Below is a small trained network, with its code and all its weights. Each question gives an input and a class and asks what happens when units are switched off, that is, made to give their printed mean instead of their output.

import numpy as np


def w(rows, s, z=0):
    codes = np.array(rows[::2]) - 128.0
    scale = np.full(codes.shape[1], s)
    scale[-1] = z or s
    return codes * scale


def norm(h):
    return h / np.sqrt((h * h).mean(-1, keepdims=True) + 1e-5)


def f(y):
    return y / 2 * (1 + np.tanh(0.7978845608 * (y + 0.044715 * y**3)))


def log_softmax(a):
    a = a - a.max(-1, keepdims=True)
    return a - np.log(np.exp(a).sum(-1, keepdims=True))


def net(x, mask):
    res = np.array(x, float).reshape(1, 2) / 4 @ E
    u = 0
    for l in range(2):
        y = f(norm(res) @ A[l][:, :-1].T + A[l][:, -1])
        res = res + np.where(mask[u : u + 16], y, B[l][:, -1]) @ B[l][:, :-1]
        u += 16
    return log_softmax(norm(res)[-1] @ U[:, :-1].T + U[:, -1])


A, B = {}, {}
E = w([
[42,76,177,173],'x0',
[133,1,87,115],'x1',
],0.005)
A[0] = w([
[181,187,106,66,108],'0.n0',
[37,204,163,166,34],'0.n1',
[166,146,59,133,123],'0.n2',
[107,134,114,111,128],'0.n3',
[121,155,77,135,125],'0.n4',
[100,216,169,127,10],'0.n5',
[114,78,132,117,206],'0.n6',
[137,121,67,159,116],'0.n7',
[99,130,117,98,28],'0.n8',
[207,213,160,106,39],'0.n9',
[156,61,173,112,142],'0.n10',
[204,186,129,59,111],'0.n11',
[172,102,149,165,157],'0.n12',
[156,155,120,97,16],'0.n13',
[248,114,37,48,224],'0.n14',
[99,175,175,81,40],'0.n15',
],0.013,0.0012)
B[0] = w([
[143,77,84,194,195],'0.n0',
[193,123,204,78,227],'0.n1',
[101,145,149,217,163],'0.n2',
[128,128,128,128,128],'0.n3',
[58,125,166,161,135],'0.n4',
[173,203,89,95,209],'0.n5',
[91,126,134,77,165],'0.n6',
[169,158,148,118,138],'0.n7',
[143,116,118,129,123],'0.n8',
[77,34,135,129,208],'0.n9',
[83,148,127,95,163],'0.n10',
[125,74,83,221,203],'0.n11',
[140,138,93,76,133],'0.n12',
[134,1,109,143,144],'0.n13',
[63,117,175,156,254],'0.n14',
[139,173,137,111,164],'0.n15',
],0.0067,0.0096)
A[1] = w([
[33,152,79,125,161],'1.n0',
[180,119,141,40,57],'1.n1',
[201,154,169,135,115],'1.n2',
[104,76,186,121,110],'1.n3',
[182,152,57,131,1],'1.n4',
[149,132,132,11,184],'1.n5',
[85,59,129,105,84],'1.n6',
[105,49,123,140,141],'1.n7',
[111,176,170,191,223],'1.n8',
[148,180,49,182,100],'1.n9',
[164,207,151,186,174],'1.n10',
[125,126,107,187,88],'1.n11',
[121,154,65,182,102],'1.n12',
[194,115,118,122,120],'1.n13',
[82,120,56,74,138],'1.n14',
[115,194,87,159,84],'1.n15',
],0.012,0.004)
B[1] = w([
[148,195,110,217,204],'1.n0',
[100,115,153,86,177],'1.n1',
[130,149,2,213,185],'1.n2',
[191,141,162,71,210],'1.n3',
[171,147,168,124,116],'1.n4',
[86,34,173,165,239],'1.n5',
[104,172,163,116,222],'1.n6',
[155,180,109,106,253],'1.n7',
[169,80,47,71,191],'1.n8',
[84,114,246,96,129],'1.n9',
[76,134,71,116,171],'1.n10',
[106,101,132,46,156],'1.n11',
[102,41,166,175,141],'1.n12',
[88,241,146,142,142],'1.n13',
[93,160,123,255,165],'1.n14',
[194,103,162,77,108],'1.n15',
],0.0072,0.0063)
U = w([
[178,152,33,193,127],'0',
[207,204,142,37,129],'1',
[137,94,107,96,5],'2',
[109,1,109,209,152],'3',
[74,203,185,177,146],'4',
[145,154,70,90,105],'5',
[139,32,221,54,138],'6',
[143,96,111,101,16],'7',
],0.026,0.025)

Each question gives the input, the list of numbers given to net, and the class t.
The units are the neurons (one row each of A and B). Each row of codes is followed by its name. A weight is (code - 128) times the scale printed after its matrix; where a second scale follows, it is the last column's (A, B and U).
mask holds one flag per neuron, layer by layer. A switched-off neuron (its flag False) gives its mean, the last column of its row in B, instead of its output. The means were averaged over made-up inputs and are rounded, as every weight is.
A unit's drop is (log p(t) with every unit on - log p(t) with that unit switched off) / (log p(t) with every unit on - log p(t) with every unit switched off).
The circuit of an input: a set's keep is (log p(t) with only the set's units on - log p(t) with every unit switched off) / (log p(t) with every unit on - log p(t) with every unit switched off). Starting from the 12 units with the biggest drops (on a tie, the unit counted first), units are removed one at a time, each time the one whose removal leaves the highest keep (on an exact tie, the one counted first), for as long as the keep stays at least 0.8.
circuit, biggest first: the units of the circuit, biggest drop first
k most important neurons: the k neurons with the biggest drops, biggest first
top k neurons in layer l: the k neurons of layer l with the biggest drops, biggest first
drop when u is switched off: that unit's drop, to one decimal
input [-2,-7], class 3: circuit, biggest first : (0.n9)
input [2,-5], class 1: circuit, biggest first : (0.n5, 0.n1)
input [1,-5], class 0: top 3 neurons in layer 0 : (0.n5, 0.n6, 0.n14)
input [7,-5], class 1: top 2 neurons in layer 0 : (0.n9, 0.n11)
input [7,-3], class 6: 4 most important neurons : (0.n11, 0.n1, 0.n0, 1.n5)
input [2,-7], class 5: 3 most important neurons : (0.n5, 1.n2, 1.n10)
input [5,-4], class 1: top 3 neurons in layer 0 : (0.n9, 0.n11, 0.n1)
input [8,-6], class 1: 4 most important neurons : (0.n9, 0.n11, 0.n1, 0.n0)
input [1,-4], class 0: top 2 neurons in layer 1 : (1.n2, 1.n3)
input [0,-1], class 0: top 2 neurons in layer 0 : (0.n5, 0.n1)
input [-2,-6], class 3: 3 most important neurons : (0.n11, 0.n9, 0.n0)
input [8,2], class 6: top 2 neurons in layer 1 : (1.n2, 1.n3)
input [7,1], class 6: 2 most important neurons : (0.n11, 0.n0)
input [5,-3], class 1: top neuron in layer 0 : (0.n9)
input [0,-6], class 0: 2 most important neurons : (0.n1, 1.n2)
input [1,1], class 4: top 2 neurons in layer 0 : (0.n1, 0.n5)
input [4,6], class 4: top 2 neurons in layer 0 : (0.n1, 0.n5)
input [2,7], class 4: top 2 neurons in layer 1 : (1.n14, 1.n6)
input [4,-3], class 1: top 3 neurons in layer 0 : (0.n9, 0.n11, 0.n1)
input [8,1], class 6: most important neuron : (0.n11)
input [-2,6], class 4: drop when 0.n1 is switched off : 0.5
input [5,2], class 4: drop when 0.n1 is switched off : 1.0
input [1,-1], class 1: drop when 0.n5 is switched off : 0.1
